Here is a tiny trained network, its code and every weight. The questions are about switching its units off for an input and a target symbol, where a switched-off unit gives its printed mean instead of its output.

import numpy as np


def w(rows, s, z=0):
    codes = np.array(rows[::2]) - 128.0
    scale = np.full(codes.shape[1], s)
    scale[-1] = z or s
    return codes * scale


def norm(h):
    return h / np.sqrt((h * h).mean(-1, keepdims=True) + 1e-5)


def f(y):
    return y / 2 * (1 + np.tanh(0.7978845608 * (y + 0.044715 * y**3)))


def softmax(a):
    e = np.exp(a - a.max(-1, keepdims=True))
    return e / e.sum(-1, keepdims=True)


def log_softmax(a):
    a = a - a.max(-1, keepdims=True)
    return a - np.log(np.exp(a).sum(-1, keepdims=True))


def net(x, mask):
    ids = ['αβγδζηθλπστφω'.index(c) for c in x.split()]
    T = len(ids)
    res = E[ids] + P[:T]
    r = norm(res)
    for j in range(3):
        rows = slice(3 * j, 3 * j + 3)
        q, k, v = (r @ M[0][rows].T for M in (Q, K, V))
        z = softmax(np.where(np.tri(T) > 0, q @ k.T / 3**0.5, -1e9)) @ v
        o = O[0][rows]
        res = res + np.where(mask[j], z, o[:, -1]) @ o[:, :-1]
    y = f(norm(res) @ A[0][:, :-1].T + A[0][:, -1])
    res = res + np.where(mask[3:7], y, B[0][:, -1]) @ B[0][:, :-1]
    return log_softmax(norm(res)[-1] @ U[:, :-1].T + U[:, -1])


Q, K, V, O, A, B = {}, {}, {}, {}, {}, {}
E = w([
[148,116,182,136],'α',
[19,206,154,5],'β',
[194,57,4,39],'γ',
[73,111,140,127],'δ',
[94,55,119,140],'ζ',
[132,108,132,70],'η',
[114,139,167,78],'θ',
[122,111,79,150],'λ',
[132,75,55,175],'π',
[122,112,79,150],'σ',
[128,42,69,142],'τ',
[100,161,69,173],'φ',
[96,160,81,216],'ω',
],0.022)
P = w([
[74,1,189,153],'0',
[122,51,178,151],'1',
[163,86,157,153],'2',
[190,112,150,150],'3',
[215,130,133,148],'4',
[226,141,128,144],'5',
],0.0079)
Q[0] = w([
[123,140,145,84],'head 0',
[139,90,86,98],'head 0',
[162,86,66,188],'head 0',
[191,71,207,75],'head 1',
[109,194,117,118],'head 1',
[45,162,171,160],'head 1',
[192,39,106,108],'head 2',
[59,174,189,217],'head 2',
[9,70,128,59],'head 2',
],0.014)
K[0] = w([
[129,69,110,147],'head 0',
[181,176,117,159],'head 0',
[199,190,121,110],'head 0',
[162,84,216,107],'head 1',
[79,159,96,93],'head 1',
[49,112,109,160],'head 1',
[138,209,142,162],'head 2',
[116,4,178,142],'head 2',
[29,142,126,137],'head 2',
],0.017)
V[0] = w([
[1,171,147,191],'head 0',
[204,136,236,215],'head 0',
[165,213,157,54],'head 0',
[2,20,35,103],'head 1',
[145,165,192,50],'head 1',
[210,199,80,113],'head 1',
[191,42,176,147],'head 2',
[178,94,203,215],'head 2',
[62,222,55,207],'head 2',
],0.0085)
O[0] = w([
[160,178,148,159,173],'head 0',
[123,113,255,139,88],'head 0',
[74,159,117,101,5],'head 0',
[105,179,127,127,254],'head 1',
[187,165,116,152,58],'head 1',
[88,80,138,184,56],'head 1',
[120,43,152,119,167],'head 2',
[124,109,183,143,152],'head 2',
[143,155,142,147,121],'head 2',
],0.012,0.0074)
A[0] = w([
[101,73,89,172,3],'neuron 0',
[198,92,143,88,5],'neuron 1',
[141,73,118,189,40],'neuron 2',
[7,122,192,110,7],'neuron 3',
],0.013,0.0031)
B[0] = w([
[14,198,103,217,252],'neuron 0',
[126,141,122,22,164],'neuron 1',
[92,220,237,152,243],'neuron 2',
[2,214,4,15,181],'neuron 3',
],0.0083,0.004)
U = w([
[144,45,221,151,173],'α',
[154,186,6,137,85],'β',
[150,79,13,122,200],'γ',
[121,142,135,157,126],'δ',
[43,60,183,60,47],'ζ',
[135,103,112,103,254],'η',
[121,142,132,167,169],'θ',
[55,201,107,21,83],'λ',
[127,115,142,191,179],'π',
[114,224,215,106,142],'σ',
[122,15,62,167,62],'τ',
[194,233,72,208,90],'φ',
[177,180,212,199,105],'ω',
],0.017,0.0067)

Each question gives the input, a string of symbols that net reads in full, and the target symbol t.
The units are the heads (3 rows each of Q, K, V and O) and the neurons (one row each of A and B). Each row of codes is followed by its name. A weight is (code - 128) times the scale printed after its matrix; where a second scale follows, it is the last column's (O, A, B and U).
mask holds one flag per unit, heads first, then neurons. A switched-off unit (its flag False) gives its mean, the last column of its rows in O or B, instead of its output. The means were averaged over made-up inputs and are rounded, as every weight is.
A unit's drop is (log p(t) with every unit on - log p(t) with that unit switched off) / (log p(t) with every unit on - log p(t) with every unit switched off).
The circuit of an input: a set's keep is (log p(t) with only the set's units on - log p(t) with every unit switched off) / (log p(t) with every unit on - log p(t) with every unit switched off). Starting from all 7 units, units are removed one at a time, each time the one whose removal leaves the highest keep (on an exact tie, the one counted first), for as long as the keep stays at least 0.8.
units of the circuit, in order: the units of the circuit, biggest drop first
unit that matters most: the unit with the biggest drop
k most important neurons: the k neurons with the biggest drops, biggest first
which heads matter: for each layer, one digit per head in row order, 1 if its drop is at least 0.15 and else 0, layers parted by /
input α λ δ τ, target α: which heads matter : 100
input λ α δ δ π, target α: units of the circuit, in order : head 0; head 2
input η λ δ π ζ, target ζ: unit that matters most : neuron 1
input π α σ, target ζ: units of the circuit, in order : head 0; neuron 3
input λ α π ζ ζ, target α: which heads matter : 010
input ζ ω δ π, target ω: units of the circuit, in order : head 0; neuron 2
input δ α α τ δ τ, target α: which heads matter : 000
input δ δ θ φ, target λ: units of the circuit, in order : head 0; neuron 3; head 1
input φ λ φ α ω, target ζ: units of the circuit, in order : head 0; head 2; neuron 3
input λ δ ω θ ζ, target ω: which heads matter : 011
input π δ σ δ ζ, target ζ: which heads matter : 010
input π α α λ δ π, target α: which heads matter : 100
input σ α φ α ω τ, target ω: units of the circuit, in order : head 2; head 0
input δ ω σ, target ω: units of the circuit, in order : head 0
input η η λ π, target π: units of the circuit, in order : neuron 2; head 2
input β δ λ α λ, target ζ: which heads matter : 100
input δ β ω φ θ, target φ: which heads matter : 001
input δ ω δ, target σ: units of the circuit, in order : head 0; head 1
input ω η π ω α, target α: which heads matter : 000
input π σ τ ω η, target ω: units of the circuit, in order : head 1
input η σ φ β α ζ, target α: units of the circuit, in order : head 1; head 0
input π φ λ γ ζ, target γ: 2 most important neurons : neuron 2; neuron 3
input β δ ζ, target β: which heads matter : 000
input ζ η θ φ ζ, target φ: which heads matter : 001
input α α δ π ω ζ, target ω: which heads matter : 001
input δ α γ λ, target τ: which heads matter : 100
